Below is a small trained network, with its code and all its weights. Each question gives an input and a target symbol and asks what happens when units are switched off, that is, made to give their printed mean instead of their output.

import numpy as np


def w(rows, s, z=0):
    codes = np.array(rows[::2]) - 128.0
    scale = np.full(codes.shape[1], s)
    scale[-1] = z or s
    return codes * scale


def f(y):
    return y / 2 * (1 + np.tanh(0.7978845608 * (y + 0.044715 * y**3)))


def softmax(a):
    e = np.exp(a - a.max(-1, keepdims=True))
    return e / e.sum(-1, keepdims=True)


def log_softmax(a):
    a = a - a.max(-1, keepdims=True)
    return a - np.log(np.exp(a).sum(-1, keepdims=True))


def net(x, mask):
    ids = ['γδζηλξφψ'.index(c) for c in x.split()]
    T = len(ids)
    res = E[ids] + P[:T]
    u = 0
    for l in range(2):
        q, k, v = (res @ M[l].T for M in (Q, K, V))
        z = softmax(np.where(np.tri(T) > 0, q @ k.T / 3**0.5, -1e9)) @ v
        res = res + np.where(mask[u], z, O[l][:, -1]) @ O[l][:, :-1]
        u += 1
        y = f(res @ A[l][:, :-1].T + A[l][:, -1])
        res = res + np.where(mask[u : u + 8], y, B[l][:, -1]) @ B[l][:, :-1]
        u += 8
    return log_softmax(res[-1] @ U[:, :-1].T + U[:, -1])


Q, K, V, O, A, B = {}, {}, {}, {}, {}, {}
E = w([
[56,98,156,50,181,27],'γ',
[155,90,22,206,77,182],'δ',
[2,125,48,32,79,144],'ζ',
[146,112,237,167,188,93],'η',
[217,168,240,200,81,226],'λ',
[53,152,177,207,101,60],'ξ',
[118,139,191,49,153,150],'φ',
[163,71,76,32,95,227],'ψ',
],0.0051)
P = w([
[23,5,213,226,32,173],'0',
[202,188,79,98,176,85],'1',
[40,134,209,58,230,248],'2',
[131,105,83,73,27,27],'3',
[234,233,127,124,143,62],'4',
[32,88,234,31,219,254],'5',
[155,91,58,47,39,90],'6',
],0.0049)
Q[0] = w([
[228,232,26,122,160,30],'L0H0',
[212,202,22,192,115,20],'L0H0',
[254,231,25,152,123,25],'L0H0',
],0.0048)
K[0] = w([
[205,254,119,23,253,27],'L0H0',
[110,200,201,17,243,14],'L0H0',
[197,244,177,7,239,30],'L0H0',
],0.0048)
V[0] = w([
[128,15,164,184,64,234],'L0H0',
[109,206,98,12,255,98],'L0H0',
[225,219,177,99,244,140],'L0H0',
],0.0048)
O[0] = w([
[201,2,203,97,83,164,250],'L0H0',
[90,237,59,71,214,148,45],'L0H0',
[159,213,79,192,233,203,16],'L0H0',
],0.0051,0.0022)
A[0] = w([
[31,3,250,36,50,45,201],'L0N0',
[16,185,192,71,209,143,253],'L0N1',
[118,221,219,81,249,185,196],'L0N2',
[128,113,205,248,187,178,211],'L0N3',
[51,117,160,239,94,7,157],'L0N4',
[183,95,178,132,72,28,215],'L0N5',
[219,234,19,137,43,84,219],'L0N6',
[204,189,2,45,78,85,207],'L0N7',
],0.0049,0.0036)
B[0] = w([
[190,6,20,96,28,124,254],'L0N0',
[33,160,27,60,176,218,173],'L0N1',
[38,150,77,149,249,230,154],'L0N2',
[220,101,95,211,233,162,151],'L0N3',
[118,232,3,236,171,15,140],'L0N4',
[173,144,125,149,39,39,177],'L0N5',
[224,206,238,131,49,28,155],'L0N6',
[168,161,253,47,85,59,160],'L0N7',
],0.0047,0.0085)
Q[1] = w([
[115,3,16,165,81,162],'L1H0',
[96,238,199,82,174,74],'L1H0',
[110,25,34,188,142,238],'L1H0',
],0.0051)
K[1] = w([
[130,10,22,98,53,64],'L1H0',
[79,253,187,152,205,203],'L1H0',
[204,3,10,199,72,144],'L1H0',
],0.0046)
V[1] = w([
[23,115,14,12,32,71],'L1H0',
[156,159,58,253,177,12],'L1H0',
[18,162,6,243,131,16],'L1H0',
],0.005)
O[1] = w([
[21,223,204,10,110,29,254],'L1H0',
[18,31,31,254,42,111,99],'L1H0',
[9,209,55,234,54,83,104],'L1H0',
],0.0051,0.0067)
A[1] = w([
[146,159,127,82,62,24,53],'L1N0',
[26,98,82,178,123,219,65],'L1N1',
[68,121,228,152,119,142,240],'L1N2',
[237,70,208,109,64,68,220],'L1N3',
[173,247,179,194,232,25,121],'L1N4',
[29,90,51,186,206,214,254],'L1N5',
[179,62,37,61,253,238,219],'L1N6',
[224,124,222,40,73,42,210],'L1N7',
],0.0047,0.0044)
B[1] = w([
[239,29,93,211,152,204,164],'L1N0',
[104,90,10,220,91,55,125],'L1N1',
[31,191,98,103,44,82,157],'L1N2',
[157,65,60,163,39,41,219],'L1N3',
[117,65,12,244,106,158,141],'L1N4',
[7,100,27,229,209,235,140],'L1N5',
[225,39,228,110,234,254,163],'L1N6',
[174,56,180,147,75,43,245],'L1N7',
],0.0049,0.012)
U = w([
[1,220,28,61,200,121,202],'γ',
[210,76,47,196,26,16,56],'δ',
[91,224,233,61,49,49,229],'ζ',
[95,39,31,236,210,205,173],'η',
[252,38,107,215,128,237,2],'λ',
[40,154,24,242,40,147,86],'ξ',
[155,172,190,2,238,233,227],'φ',
[208,93,242,57,170,90,11],'ψ',
],0.0045,0.0039)

Each question gives the input, a string of symbols that net reads in full, and the target symbol t.
The units are the heads (3 rows each of Q, K, V and O) and the neurons (one row each of A and B). Each row of codes is followed by its name. A weight is (code - 128) times the scale printed after its matrix; where a second scale follows, it is the last column's (O, A, B and U).
mask holds one flag per unit, layer by layer, with each layer's heads first. A switched-off unit (its flag False) gives its mean, the last column of its rows in O or B, instead of its output. The means were averaged over made-up inputs and are rounded, as every weight is.
A unit's drop is (log p(t) with every unit on - log p(t) with that unit switched off) / (log p(t) with every unit on - log p(t) with every unit switched off).
The circuit of an input: a set's keep is (log p(t) with only the set's units on - log p(t) with every unit switched off) / (log p(t) with every unit on - log p(t) with every unit switched off). Starting from the 12 units with the biggest drops (on a tie, the unit counted first), units are removed one at a time, each time the one whose removal leaves the highest keep (on an exact tie, the one counted first), for as long as the keep stays at least 0.8.
circuit, biggest first: the units of the circuit, biggest drop first
most important unit: the unit with the biggest drop
k most important neurons: the k neurons with the biggest drops, biggest first
top k neurons in layer l: the k neurons of layer l with the biggest drops, biggest first
input ψ φ φ, target ψ: circuit, biggest first => (L0H0; L1H0; L1N7)
input δ φ ζ λ λ φ, target δ: circuit, biggest first => (L0H0; L0N0; L1N3)
input ψ φ ξ ξ γ ξ, target ψ: circuit, biggest first => (L0H0; L1H0; L0N0)
input ζ γ λ, target ζ: circuit, biggest first => (L0H0; L1H0; L0N0; L1N2)
input γ ξ ψ φ ψ λ, target γ: top 2 neurons in layer 0 => (L0N4; L0N0)
input γ φ φ ξ ξ, target ξ: top 2 neurons in layer 1 => (L1N4; L1N6)
input δ ζ γ ψ λ ψ, target δ: circuit, biggest first => (L0H0; L0N0; L1N3)
input λ η λ ξ φ ζ, target λ: top 2 neurons in layer 0 => (L0N3; L0N0)
input λ ψ ξ, target λ: circuit, biggest first => (L0H0; L1H0; L0N3)
input δ γ ζ δ ξ, target ξ: 2 most important neurons => (L1N4; L0N0)
input ξ ζ λ φ ψ η, target ξ: 2 most important neurons => (L0N4; L0N0)
input φ λ ζ δ η ψ, target φ: most important unit => L1N6
input η ζ ζ, target η: top 2 neurons in layer 1 => (L1N5; L1N6)
input λ η ψ ζ δ φ, target λ: 3 most important neurons => (L0N3; L0N0; L1N6)
input η λ ψ, target η: top 2 neurons in layer 0 => (L0N4; L0N3)
input ξ γ γ λ φ γ, target ξ: top 2 neurons in layer 0 => (L0N4; L0N0)
input λ λ φ, target λ: 2 most important neurons => (L0N3; L1N6)
input λ γ ξ φ ξ ζ, target λ: 2 most important neurons => (L1N6; L0N3)
input φ ζ λ λ γ, target γ: most important neuron => (L0N0)
input φ ψ η, target φ: most important neuron => (L1N6)
input ζ γ η ψ η ψ, target ζ: top 2 neurons in layer 0 => (L0N0; L0N4)
input γ φ δ, target γ: 2 most important neurons => (L0N4; L0N0)
input ζ γ η ψ φ, target φ: top 2 neurons in layer 0 => (L0N2; L0N4)
input φ ζ η ψ δ γ, target φ: 2 most important neurons => (L1N6; L0N1)
